What can hang from each mark
J112: J511 J558 J908
J878: J415 J511
J495: J415 J511 J558
J767: J260 J389 J908
J908: J558 J768
J511: J112 J495 J878
J768: J558 J767
J415: J260 J495 J768 J878
J389: J768
J558: J511 J878
J260: J389 J415

Each row was made from one small tree. The marks that hang from a mark follow it in brackets, in the order of their numbers. Every link used is in the known rows. Write each row's tree.
Known rows
J908{J558{J511 J878} J768}: [ -7.4 -18.3  -6.8 -21.0  19.6 -38.9 -10.0  -0.1  30.6   7.5  15.4  24.4
  19.7  24.1   7.6 -44.8   6.4 -27.9  -0.8 -15.4  -1.9 -11.7  26.1  -6.2
   6.3 -11.0  29.8  14.9  41.8  -3.5 -11.0 -11.4  -1.2  18.4 -19.9  27.5
   2.6  12.1 -13.7  20.0  -4.1  -9.9  -7.1   6.2   3.2]
J495{J415{J260{J389}} J511 J558}: [ 16.2 -46.7  19.2  -4.1 -26.3  -0.6   8.9  28.4 -18.3  -5.1 -15.9  -5.3
  -2.9   4.2  -1.2  16.2  14.8  13.9  28.3  44.0 -16.5  13.3  29.5 -32.4
  12.7  -1.8  22.3  -6.9  49.3  44.2  -6.4   4.9  -0.5  21.7  -4.7  27.4
 -17.8 -10.5  -1.7  -2.6 -16.6  32.5 -23.1   8.1  -2.9]
J767{J260{J415{J878}} J389{J768} J908}: [-12.3  -4.0  14.5  -1.4 -24.3 -26.6 -42.5  27.9  35.3  -1.4 -13.7   7.1
 -28.2 -55.9   1.0  12.5   8.7 -10.1  -3.8   5.8  11.4  17.0  16.8   8.8
 -23.9 -33.7  19.2 -15.7   4.0  -0.4  -3.9 -16.8  -7.8  -6.3  14.7   6.1
 -36.0 -38.7  29.3 -19.0  -7.3 -16.7 -13.5 -15.0  24.9]
J260{J389{J768{J558{J511{J878}} J767}} J415}: [  6.5 -21.4 -17.2 -22.8  -2.6  -5.5   1.2  21.9  15.5  -8.7 -25.7 -13.2
   4.1   3.6  -7.2 -19.1   0.6 -65.0  37.4  20.6  -6.0   0.8  45.9  35.6
  -8.9  -7.9  13.6   5.8  27.4 -27.3 -28.8  -0.7 -18.9 -16.3 -19.9 -21.8
 -56.7 -11.0 -26.1  20.8  -5.3  15.3 -16.7   3.9   8.9]
J112{J511{J878{J415{J260 J768}}} J558}: [-10.0  -5.0   2.9 -23.1  13.8 -38.2  20.2  22.4 -45.5   8.8 -10.5 -20.9
  23.6  23.7 -17.5 -45.6 -15.2 -29.5  -8.5 -14.1   4.9   9.8  31.6 -16.8
  -0.9 -17.6 -34.4  15.8  29.6  24.9 -26.1  17.9 -26.1  26.5  -1.1 -24.4
 -41.6 -16.6   1.2   0.9  -3.3 -11.7 -17.1 -15.2  -6.2]
J495{J415{J768} J558{J878}}: [ -6.9 -19.6   4.7  -4.0  11.8 -41.3  -2.3  -4.6  -6.0 -10.3  28.7  -7.5
  -8.9  15.2  17.3 -16.9  -9.9  27.3  -8.2   1.3   8.0   7.4  11.7 -22.0
  10.2  -0.7   1.4   2.5  37.1  22.1   4.2   8.3  -7.1  12.9 -14.1  24.1
   6.3  -6.3  -8.2   6.7 -18.0  15.1 -14.8   2.7   3.9]
J260{J389 J415{J768{J767}}}: [ -6.0 -14.2  18.5 -11.8   0.2 -19.6  -8.3  14.4 -15.3 -28.8 -19.0  -5.4
 -19.2 -43.4  13.8   3.7 -21.7  -8.2  13.9  20.4  15.5 -10.7  36.2 -13.5
 -21.6   2.8  16.7   8.0  -2.6  -9.4 -19.8 -13.4 -11.8 -22.3 -11.9 -10.7
 -18.3 -25.0  -7.5  10.9  41.3  -5.1  -2.6  -4.5  10.9]
J415{J768{J767{J908{J558{J511}}}} J878}: [-13.8  -7.8 -24.8 -16.9  12.5 -49.2 -13.5   7.8  20.2   3.9   7.8   0.0
  31.3   0.4  -0.5 -26.1 -10.9 -23.0 -29.8 -16.8   2.1  13.4  12.4  -0.5
  18.8 -16.3  33.5 -11.7  45.1  -2.7   4.7 -30.0 -14.0 -16.7 -16.4  17.5
 -18.6 -20.4  22.9  -3.2 -11.4   3.9   2.0 -23.2  22.5]
J495{J415 J511{J878}}: [ 13.4 -18.4  25.5  -5.3  -4.4   0.5 -16.6   5.4  -1.4 -25.1   1.2  10.3
  13.2  23.7 -17.3 -18.9  -6.9  25.0  29.6   0.4 -17.0  -1.4  30.7 -11.3
  23.7  -7.1   4.1 -20.1  45.6  38.1  -9.4  -1.2  -1.3  10.2  -0.8  11.8
 -25.3   1.5  -0.3 -12.4  -5.0  16.5  -4.7   0.1 -24.6]
J112{J511 J558{J878{J415{J768{J767}}}} J908}: [-21.1  -8.0 -10.3 -18.1  10.1 -72.1  20.9  15.3   7.0 -22.4   1.1 -22.8
   2.0   2.2  -7.8 -41.5  -6.6 -53.3 -28.0 -42.5  17.0   1.5  17.4   1.3
  -0.9 -22.9 -24.3  -7.6  18.4   8.5 -20.0 -22.7 -33.4   8.0 -18.2 -17.5
 -28.6  -5.0 -30.8  -3.0  10.3  -9.4  -8.5 -18.7  -4.4]
J878{J415{J260 J495} J511}: [  9.1 -12.7  42.4  -9.9  15.8 -24.7   1.1  19.4  33.4 -15.2 -35.5   6.3
  -0.6  -1.2 -10.9 -28.6   8.7  31.0   4.1  -6.7  11.5   1.0  32.5 -12.4
  18.6 -18.4  22.2   5.1  11.8  32.5  -4.8  -9.4  -3.9  23.8  11.5  -9.0
 -31.2 -18.0 -24.9  10.9  22.1 -12.6  -0.1 -11.3 -13.7]
J260{J389{J768} J415{J495{J511{J112} J558}}}: [ -0.4 -13.6  31.7  21.2 -13.8   0.3  -4.9  -3.9   4.0 -32.9 -26.8  -1.1
  -9.5 -19.3  28.6  20.1  36.5  39.2  39.3  26.9   1.8  13.8  23.1 -20.5
  14.9 -39.3  14.9   7.4  34.6  -5.7   6.5   5.8  -2.2  16.8  -8.5  26.3
 -23.4  -2.4   8.7  18.4  40.1   9.9 -19.6 -13.5  -3.5]
J389{J768{J558{J511{J495{J415}}} J767{J260}}}: [  5.6 -20.4  -6.7 -11.0   8.9 -30.4   2.5  10.3  53.5 -17.2 -19.2  -8.5
  -0.9  -3.8 -24.1 -24.0 -24.9 -14.8   4.8  12.1  -2.5  -0.8  53.4  27.5
  28.9  11.6  33.9 -20.6  56.5 -19.1 -17.4   2.6 -15.4   1.9 -23.6   2.3
 -31.8  -6.6 -45.3  18.6  -9.7  -4.4 -35.0   8.1 -22.1]
J495{J415 J511{J878} J558}: [ 13.9 -26.6  12.2  -6.1 -17.9  -8.3 -12.2   8.6   1.1 -16.0   8.5  -0.6
  14.9  37.9 -10.3  -4.0   2.5  35.2  27.3  22.1 -21.9   9.6  23.7 -15.0
  27.1   1.0  -1.6 -17.9  56.4  43.4  -7.1   3.9  -0.6   9.1  -4.3  23.1
 -20.7   3.8  -4.5  -0.4 -22.3  29.4 -16.8   1.7 -22.4]
J768{J558{J878{J511{J112 J495}}} J767{J908}}: [ 13.0   9.5  -3.5  -8.1  14.2 -39.8   2.9   9.7  82.3 -28.0 -29.1  -8.0
  17.0  23.1  -4.0 -43.5   8.4  22.4   4.7  -5.7  11.5  36.7  34.7  12.8
  25.7 -22.2  13.6   2.7  21.0  -9.1  -8.2 -16.9 -16.8 -12.8 -14.6 -23.5
  -8.1   4.4 -51.9  22.9  -2.9 -23.6 -17.3 -25.8 -21.7]
J495{J415{J260} J511{J878}}: [ 12.2 -25.8  23.0  -4.1  -5.6  -0.5  -6.3  23.5 -15.4 -14.1 -16.7   1.4
  21.0  15.6 -28.8  -7.8  -5.4   9.4  25.7   0.9 -16.9  12.5  34.6 -19.8
  18.6 -13.0   3.2 -16.0  51.6  47.4  -3.8   1.6  -5.1  22.3  14.3   8.4
 -34.0  -5.0   5.4 -16.5 -23.8  16.6  -7.8   3.0 -15.9]
J415{J495{J511 J558}}: [  4.6 -14.0  24.9  -7.1 -23.0 -25.8 -13.5   9.0  27.0 -18.9   3.4  -1.6
  18.4  18.9   2.0  -4.8   9.0  55.8  19.7  16.2  -1.8  -2.3  24.5 -15.8
  34.0  -6.0  16.8 -14.5  35.1  26.4   0.4  -1.7   8.6   1.4   3.5  30.9
  -4.7   6.5  -5.2   7.6  39.5  16.5  -2.4 -19.4 -19.6]
J767{J908{J558{J511} J768}}: [ -4.0 -12.6  -5.6 -28.6  -5.5 -25.6 -23.3  -1.3  56.9   2.0   7.9  24.7
  10.8  12.3   6.3 -32.6  13.8   3.4   3.5   0.4  -5.2  -7.2  19.1  -6.2
  13.8   2.5  52.4   3.2  30.2  -7.5  -4.6 -29.9  -3.3  -1.3 -21.2  31.2
   2.1  -5.5  19.3  23.0  -1.2 -17.5  -5.1 -10.9   3.4]
J908{J768{J558{J511{J495} J878} J767{J260}}}: [  4.1  -9.3 -18.8 -28.1  15.0 -56.7  11.4   9.8  47.1  -3.3 -12.6   1.6
  17.6   1.9 -21.6 -41.3 -13.9 -42.5   1.9   7.5  13.0   1.8  56.4  16.4
   5.2  -1.5  24.1  -1.9  49.0 -34.6 -33.4  -6.0 -19.1  -8.6 -30.7 -15.1
  -5.0  13.7 -55.6  27.2  12.5 -23.7 -34.8   9.1 -16.9]
J767{J389 J908{J558{J511{J112} J878} J768}}: [ -3.6 -10.2  -5.9  -3.4  13.4 -20.5 -18.4  -3.9  73.3   8.4 -18.9  31.0
   9.4  -2.8  27.2 -40.7  46.3  -5.9   9.2 -10.1  -3.0  13.5   9.7 -21.8
  10.3 -35.3  30.7   7.3  30.4 -24.2  -0.9 -24.3   1.4  14.4  -9.9  30.4
  11.6   2.7  14.9  18.4 -55.4 -26.9 -10.4 -10.0  26.4]
J260{J389 J415{J495{J511{J878}}}}: [ 12.0  -5.9  40.1   1.5 -14.2   7.8 -10.3  -4.0   0.1 -28.5 -23.0  14.3
  11.6  -7.4  -1.9 -14.5  20.5   7.6  45.4  16.4   2.9  -7.0  37.0  -6.0
 -11.3 -40.3  11.9  -3.9   2.9   9.2 -13.9 -12.7  -4.8  -0.5   2.8  -4.1
 -35.3  -9.5  -2.1  -3.5  45.2  20.7   4.2  -6.9  -5.8]
J558{J878{J415{J260 J495 J768{J767{J389}}}}}: [ -5.0 -10.3  22.1  -2.3  27.8 -40.9   4.7  29.8  18.1 -13.6 -45.8  -4.2
   6.1 -41.9  -4.5 -31.9  11.0 -19.6   0.3 -12.0  31.6   7.9  24.1 -21.9
 -11.9 -20.8  -6.5  -8.4   8.7  -0.2   1.2 -14.9  -0.1  -0.2  14.7  -7.8
 -22.7  -4.3  -3.5  -3.5  -7.2 -16.5   2.2  -8.7  28.3]
J389{J768{J558{J511{J112} J878} J767}}: [ -5.1 -17.5 -24.6  -8.9  27.9 -37.7   4.3  20.1  38.0 -10.5 -15.0 -21.2
  10.5  17.4   3.0 -33.0  -8.6 -28.5   8.8 -19.5  -1.2  19.6  34.2  22.4
  33.3 -21.0  13.8   2.7  57.0 -26.0 -10.8  15.3 -13.0   5.3 -14.6  -7.4
 -27.9  12.5 -39.2  23.1 -23.7  -8.6 -17.8 -11.2  -3.9]
J495{J415{J768} J511}: [  1.7 -13.4  26.4  -1.7  -1.8 -15.0  -4.0  -3.7 -23.1 -26.7   9.8  11.5
  -4.3  -0.2   1.4  -7.3 -11.2  38.6   9.6  -6.0   1.2 -11.6  22.9 -31.4
  32.0   3.4  12.5 -14.5  54.0  27.0  -1.3  -4.4  -4.6   9.2 -11.7  28.3
  -0.4  -0.5  23.7  -7.2  27.7   7.0  -7.6  -9.9  -8.9]
J389{J768{J767{J260}}}: [-12.9 -17.2   4.9 -17.6  -3.9 -41.1 -39.7  37.1  19.4 -19.6 -11.8 -14.3
  -3.8 -30.6 -16.6   3.8 -44.0 -16.5   3.8   8.4   1.1   7.8  40.9  15.8
   0.4  16.7  33.3 -19.7  36.8   0.0 -25.7   4.4   0.2 -11.3 -10.3   4.1
 -29.0 -10.8 -23.5  10.5  24.8 -25.2 -12.3  -3.4 -23.8]
J495{J415{J260{J389} J878} J511{J112} J558}: [ 14.1 -44.1  15.4  15.2   3.2  -0.6  14.2  25.1 -50.3  -2.7 -16.7 -14.3
  11.4  -5.4   9.4  21.4  17.2  25.8  13.0  29.6 -22.1  43.4  22.4 -42.7
  27.6 -41.9   3.4   1.9  76.1  39.5  10.1  20.9 -11.8  37.6   0.0  16.1
 -23.7 -22.7   8.7 -18.8 -40.2  31.8 -29.6   2.1   3.9]
J415{J495 J878{J511}}: [  5.4  -1.1  32.3  -6.9  21.7 -29.5 -18.1   3.2  19.5 -13.1   2.0   9.6
  23.7  10.4  -2.5 -30.2  -1.8  30.1  -9.8 -19.2   2.7   5.9  24.6  -0.8
  32.6 -26.6  12.8  -2.5  21.9  28.3   2.0   1.0  -0.3  11.3   1.6   3.3
 -10.6 -25.4 -13.0 -17.7  38.9   5.2  14.5 -12.5 -14.7]
J415{J260 J495{J511{J112}} J768}: [ -6.8   0.0  32.9  11.6  13.2 -19.2   2.5   3.3 -25.2 -20.6 -27.6  -6.8
  28.2 -22.1   5.4  -4.1   1.2  50.8  10.1 -17.6  10.4  18.6  27.4 -46.8
  40.1 -39.3  10.4   1.2  56.5   7.9  14.8   6.6  -8.4  24.4  12.2  15.5
  -3.3  -6.5  27.6   2.3  32.3 -12.0  -3.7 -30.2  -1.8]
J415{J495{J558{J511}}}: [ -1.4 -18.6  18.0 -10.8   0.5 -27.1  -6.3  -7.1  62.3  -3.7  -0.6  -4.5
   8.0  21.3  10.4 -25.7  -0.1  38.9   8.3   6.8  -1.9 -14.1  26.1  -7.2
  40.9 -12.9  31.9  -4.8  16.3   4.5   0.0   3.6   3.2   8.4   0.4  22.8
  -8.3 -12.5 -25.6  19.4   3.0  14.5   0.4  -7.5  -7.9]
J511{J112 J495 J878}: [ -0.4   8.7  47.2   0.8  32.3   2.0 -22.8  -2.4  36.0 -26.5 -15.3 -12.9
  29.6   4.7   2.9 -40.2 -29.6  54.8  30.9  -8.9  -3.4   6.6  43.3 -15.6
  28.7 -32.2  -7.4  16.3  19.6  -5.1   6.2  16.8  -6.7  12.8   1.7 -15.8
 -21.2 -12.0 -32.4  15.0  -1.4 -28.2 -10.4  -8.8 -28.4]
J112{J511{J495} J908{J558 J768{J767{J389}}}}: [ -8.0 -12.8  17.2 -21.6 -11.2 -27.5 -20.3  24.4  74.6 -26.4 -23.4   6.3
  42.3 -31.2   1.5 -23.1  11.3 -27.4  10.6  -4.5  -9.8  -8.3  25.0  -5.8
  11.8  14.3 -12.9 -13.5  22.3 -24.4   0.3 -44.4  -0.6  -6.6  -8.3  26.4
  12.7  -3.7 -19.7   4.9   4.7 -28.1  -4.8  -2.1  -4.3]
J908{J558{J511{J878{J415{J768}}}}}: [ -6.9  -8.3   3.4 -19.8  26.9 -24.5  -5.4  -3.9   3.9   8.2   5.7   4.9
  22.7  19.4   4.8 -52.5  -9.6  -8.3   3.5 -14.5   0.0 -14.6  23.1  -7.4
  10.9 -19.8  13.0  14.9  48.9   1.1  -9.9 -11.1 -13.9  14.3 -18.2   3.5
 -37.2  -6.5  -4.5  30.2 -19.1  -4.3 -14.3 -11.8  11.8]

Which tree is each row?
[ -6.7 -18.0 -29.0 -27.0  -4.3 -61.6 -21.8  47.2  12.8  -5.4   4.7 -24.0
   7.5  -4.7 -18.2 -16.5 -29.0 -43.5  -1.6   5.4   7.7  24.8  41.0  40.3
 -14.3   6.7  20.0 -11.9  49.9  -6.1 -32.1   8.7 -10.7 -13.3 -12.8 -11.3
 -28.9   4.0 -43.9  15.7   8.0 -10.6 -22.7  -9.6 -12.6]
J389{J768{J558{J878} J767{J260}}}
[ -9.1 -12.9  24.1 -12.6 -13.7 -18.6 -46.1  34.8  32.6   1.0 -14.0   0.4
 -11.7 -39.4   2.0  -4.2 -15.6  -3.7  16.9  10.1   0.3  -3.2  32.1   1.5
  -0.7   3.3  22.9 -12.5  26.0  -1.2 -19.7   8.9  11.2   3.9   1.2  19.1
 -16.2 -18.0  -3.7   4.4   1.1 -26.1 -13.0  -5.3   1.3]
J767{J260 J389{J768}}
[ -6.3 -16.8  26.8 -19.3   6.0 -10.8  -4.1  24.1 -36.7   1.9 -10.8 -15.3
   5.9 -29.8  10.8 -11.1 -21.6  -7.1  15.1  10.5   9.9   1.9  33.5 -29.3
  -4.7  -7.6  21.7  18.9  23.1   6.0  -5.3  10.4  -8.0   8.1 -10.5   0.7
  -9.6 -30.0   9.3   5.5  21.0  -6.8  -5.5  -5.8  16.0]
J415{J260{J389} J768}
[  8.1 -10.1  -2.8 -24.9  15.3  -7.9  19.1   3.1 -22.0  19.0 -16.2 -18.0
  45.2   5.7  -1.0 -48.7   7.7 -31.7  24.0   6.3   5.0  11.3  38.4  -0.1
   9.4 -32.0  17.2  15.4  42.0 -19.5  -8.0  12.6 -22.0   8.8 -14.3 -14.2
 -24.2 -27.7   0.6  14.4  -6.2  22.2  -7.4  -9.8  25.6]
J415{J260{J389} J495 J768{J558{J511{J878}}}}
[  0.0 -20.1   1.6 -23.7 -28.7 -25.1 -42.6  23.5  28.3   7.7   3.0   3.2
   1.6 -22.6   9.1 -16.0  -5.6   1.2   5.7  35.9  -4.1  14.4  27.5   7.9
 -32.1 -11.3  68.3  -3.9  13.1   8.0 -28.2 -21.9  -4.4  -6.8 -15.7  11.1
 -16.8 -33.4 -13.1  19.2  -0.8  -5.6 -13.5 -17.8   2.3]
J767{J260{J389} J908{J558}}
[ 12.0 -24.7  -3.8 -33.3 -16.4 -21.2 -24.5  58.9  40.4  -5.7 -15.7 -15.4
  10.6  -7.8  -2.5 -18.9 -12.3   9.2  20.4  24.7  -5.6  -0.4  40.0  13.9
   6.8  29.3   1.8 -10.7  17.6   0.6 -24.0  -2.3   6.2 -29.1  14.0  -7.7
 -11.6 -10.2 -29.8   7.0 -13.0  -4.6  -1.9 -19.2   5.3]
J768{J558 J767{J389}}
[ 21.5  -5.4  -3.3 -34.6  -6.4 -31.8  -0.9  22.9  58.0   1.1 -13.1  26.7
 -16.7  11.9   5.5 -47.7  58.1  -8.2  15.7   8.4  16.6  12.7  15.1   5.3
  -7.0  -0.1   6.6   7.2  21.7  -0.6 -22.7 -29.8  -7.6  -8.9 -23.1  -9.2
  -0.9   8.0  -0.6  18.7  -8.6 -26.4 -22.7 -15.8  14.9]
J767{J389 J908{J768{J558{J878{J415 J511}}}}}
[ -3.8  -0.2   5.4   1.3  18.1 -25.0  14.1 -19.6  15.6 -14.4 -11.5  -6.3
  -2.2  -9.7  27.1 -25.2   5.6  52.7   1.9 -11.6  14.3  -2.9  31.0  -8.3
  30.6 -41.9  14.7  19.5  25.9 -32.0   1.4   1.4 -27.9  11.0  10.0  -9.3
 -10.5 -23.8  -7.8  30.6  11.3  -0.9 -10.9 -32.4  15.6]
J260{J415{J495 J768{J558{J511{J112}}}}}
[  2.9  -8.5  20.1  -2.8  29.2 -27.9  -4.3  -6.3 -28.6 -12.3  15.9  11.8
   2.5   5.6   4.1 -18.4 -12.5  22.6 -21.6 -19.5   0.3   7.1  16.1 -20.3
  34.0  -8.5   2.2  -0.1  51.2  33.5   3.1   2.7 -12.7  17.9 -17.2  12.2
  -1.4 -30.1  11.6 -20.8  10.1   8.3  -2.9  -2.1  -1.8]
J495{J415{J768 J878{J511}}}
[-10.1  -5.8 -27.9 -12.6 -10.6 -66.1 -37.9  25.1  56.9  -6.1 -12.1  11.5
  11.1   3.1 -16.8 -15.3   4.4 -51.1 -19.4  -3.6   4.1  37.3  20.2  28.8
 -16.0  -3.7  52.8 -20.5  40.9  12.2 -27.8 -32.6  -2.5  -7.3 -25.7  20.1
 -22.4   1.5 -23.4  16.9  -1.5 -17.7 -13.4 -12.2 -12.1]
J389{J768{J767{J260 J908{J558{J878{J511}}}}}}
[  5.9 -19.4 -16.3 -32.3  16.9 -23.1   0.8  29.7  30.1  -8.5 -15.5 -19.1
  12.1  24.5 -21.3 -42.8 -10.4 -40.7  25.1  -1.4  -3.9   0.3  39.7  36.8
  19.2   3.6   4.2  -3.5  53.7 -13.7 -21.5   2.9 -15.5 -10.1 -21.4 -24.0
 -64.3   7.0 -28.6  27.1 -16.6  -3.5 -21.7  -6.4  -7.0]
J389{J768{J558{J511{J878{J415}}} J767}}
[-14.4 -12.0  -6.4  -4.7 -24.0 -37.2 -33.7  14.6  28.3  -1.6  -1.0  10.4
 -20.9 -30.4  11.8  -6.9  16.2 -44.2   1.7  17.5  13.3  20.4  20.7  21.9
 -61.9 -37.1  55.1   4.8   4.0  -4.5 -20.1 -27.4 -11.7   3.5 -15.3  12.6
 -35.5 -19.1  -6.5  17.3   3.7  -5.0 -20.8  -7.9  18.2]
J767{J260{J389{J768} J415} J908{J558{J878}}}
[-13.3   6.4  12.9 -13.2  20.3 -38.9  14.0 -15.4  64.2 -10.6   4.8   8.4
  12.8  17.2 -10.7 -56.1  15.9 -30.6  -2.8 -44.9  12.7 -20.3  38.2 -11.1
  22.0 -36.8   7.9  14.8  20.8  -8.3   3.5 -18.7 -25.4  28.8 -30.2   9.9
  -6.7  -0.3 -25.5   2.7  12.2 -19.0 -12.5   6.1  -8.3]
J112{J558{J511{J495} J878} J908{J768}}
[  0.4 -27.5  25.7 -32.7   0.0  -7.5   9.3  21.4 -10.9 -11.4 -23.3 -13.1
  16.7 -26.7  -4.9 -24.9  14.9 -61.2  31.9  -1.6  -7.4   9.9  22.9 -10.1
 -13.3 -26.7 -11.7   9.1  29.2  -5.6 -12.2 -17.4 -28.6  20.8 -21.3 -23.3
 -32.7 -23.4  -7.3   4.8  -5.1 -14.1 -19.2   9.9  -1.0]
J112{J511{J878{J415{J260{J389}}}} J908{J768}}
[  0.0 -18.9   8.2 -10.1 -20.1 -39.3  -5.4  19.0  17.9  -7.1  13.8  -3.6
   7.9  33.4   1.5  -8.0   3.3  14.1  14.3   5.9   0.1   4.2  21.9 -14.1
  18.2 -13.5   6.0  -6.3  41.3  33.6  -9.8   0.7   4.1   6.2  -3.5  24.4
  -7.5  22.0 -20.4   6.7  12.5  14.2 -13.5  -9.7 -12.8]
J495{J511 J558{J878}}
[ -0.5 -19.5  45.6  -8.1  17.6  -2.6  -5.4  24.6   4.0 -16.7 -30.7  -9.6
  -6.1 -32.6   2.3 -24.3   8.4  -5.6  29.2   7.5  15.3   0.9  32.2  -4.5
  -7.1 -21.4  26.7  11.0  13.6   3.0   6.4   8.0  -0.7  21.1  -8.6  -2.0
 -46.4 -19.0   1.7   8.2  32.0 -10.5  -6.1  -1.9   4.4]
J878{J415{J260{J389{J768}} J495}}
[ -8.9   0.2  30.3  11.1  21.8  -9.1  -7.2 -24.4  23.0 -33.9   4.5 -27.4
  22.3  -9.5  16.7 -14.7  -5.9  61.6  12.9 -14.0  -5.4  21.5  15.8 -31.9
  39.7 -33.4 -18.4   7.0  52.6  -3.7  35.4  -4.7 -29.4  23.5 -16.0  10.9
  -7.1 -29.3 -11.9  16.0 -41.9  -1.2 -26.6  -5.4  -7.2]
J511{J112{J908} J495{J415{J768} J558} J878}
[-18.3 -20.2   2.0 -18.4 -11.3 -50.4 -16.6  16.8  45.0  -9.3  22.4 -10.4
  29.7  11.8  10.1 -34.7  -5.0 -27.8 -12.4 -35.8  -9.2   2.5   9.5  13.7
   1.5 -29.8   4.0  -5.7  18.3  14.1  -2.7 -28.4 -12.7  19.6   5.7  16.6
  -7.6  -8.6 -42.7   2.5 -11.6   6.5   4.3 -16.4  -4.0]
J112{J511 J908{J558{J878}}}
[ -5.7 -25.5 -14.8 -30.7  -4.6 -51.3 -42.3  37.4   4.3  -7.6   0.5   7.2
  21.0 -24.1 -11.5  -1.8 -26.9 -10.6  -6.2  26.4  -7.5  10.0  40.9   1.6
 -18.2  31.6  37.5  -6.7  51.2   0.6 -33.8 -15.5  -1.3 -11.8 -14.6  14.2
  -2.1  -7.2 -19.7  23.5  17.3 -28.4 -16.6  -1.4 -18.8]
J908{J558 J768{J767{J260}}}
[ -9.2 -11.0 -11.2 -11.0  -4.7 -34.3 -19.4  18.9 -16.7 -11.9   0.7  -0.1
   8.0 -36.2  13.6  -0.9   1.3 -21.6 -14.8  16.2  11.1  20.3  15.5  -1.7
 -35.8 -19.9  24.3   4.5  11.3  -1.6  -1.1 -36.9 -19.1 -26.2 -12.0   0.6
 -26.8 -37.1  25.6  -5.7  15.3   7.8  -1.4 -20.4  34.0]
J260{J389 J415{J768{J767{J908{J558}}} J878}}
[ -3.5 -23.8  19.7  -4.8   9.8 -26.6  -9.4  33.2  35.5 -10.6 -29.3  -8.9
  10.3 -14.2   6.4  -9.2  16.3  26.1  -6.6 -24.1 -11.1  23.5  19.0 -17.4
  20.5 -39.4  21.2  18.0  48.7  31.3   8.6 -32.1 -23.0  44.1  11.3   0.8
 -35.1 -29.0 -33.6  28.0 -39.4 -18.6 -17.4 -24.8  -0.3]
J878{J415{J260} J511{J112{J908{J558}}}}
[  0.5 -11.4  10.4 -15.4   7.3 -27.7   7.6  35.0 -36.9 -18.1 -33.9 -12.5
  24.7  -8.3 -31.0  -9.6 -14.1 -22.6  17.7  -3.4   8.0  13.0  34.5 -23.6
   7.3  -7.6 -10.9 -10.0  61.2  22.3 -13.0 -11.7 -14.4  -4.5  -4.0 -15.2
 -47.8   9.0  12.2   3.9  10.7 -10.0 -15.9 -12.5  -3.6]
J495{J511{J878{J415{J260 J768{J767}}}}}
[ -3.4 -25.7   1.1 -10.3   8.3 -28.8  18.7   7.0   5.6   2.1 -35.6 -19.0
  20.4 -16.9   5.7  -7.5   2.7 -24.9   7.7  24.9   7.6   8.2  31.1 -24.5
  18.9  -8.9  32.6  -1.5  32.8 -12.4  -3.9   1.0  -7.0  -1.3 -17.5  13.6
 -11.8 -22.2  -6.4  17.4   1.0  18.0  -6.5   2.1  19.0]
J415{J260{J389} J495{J558{J511}} J768{J767}}
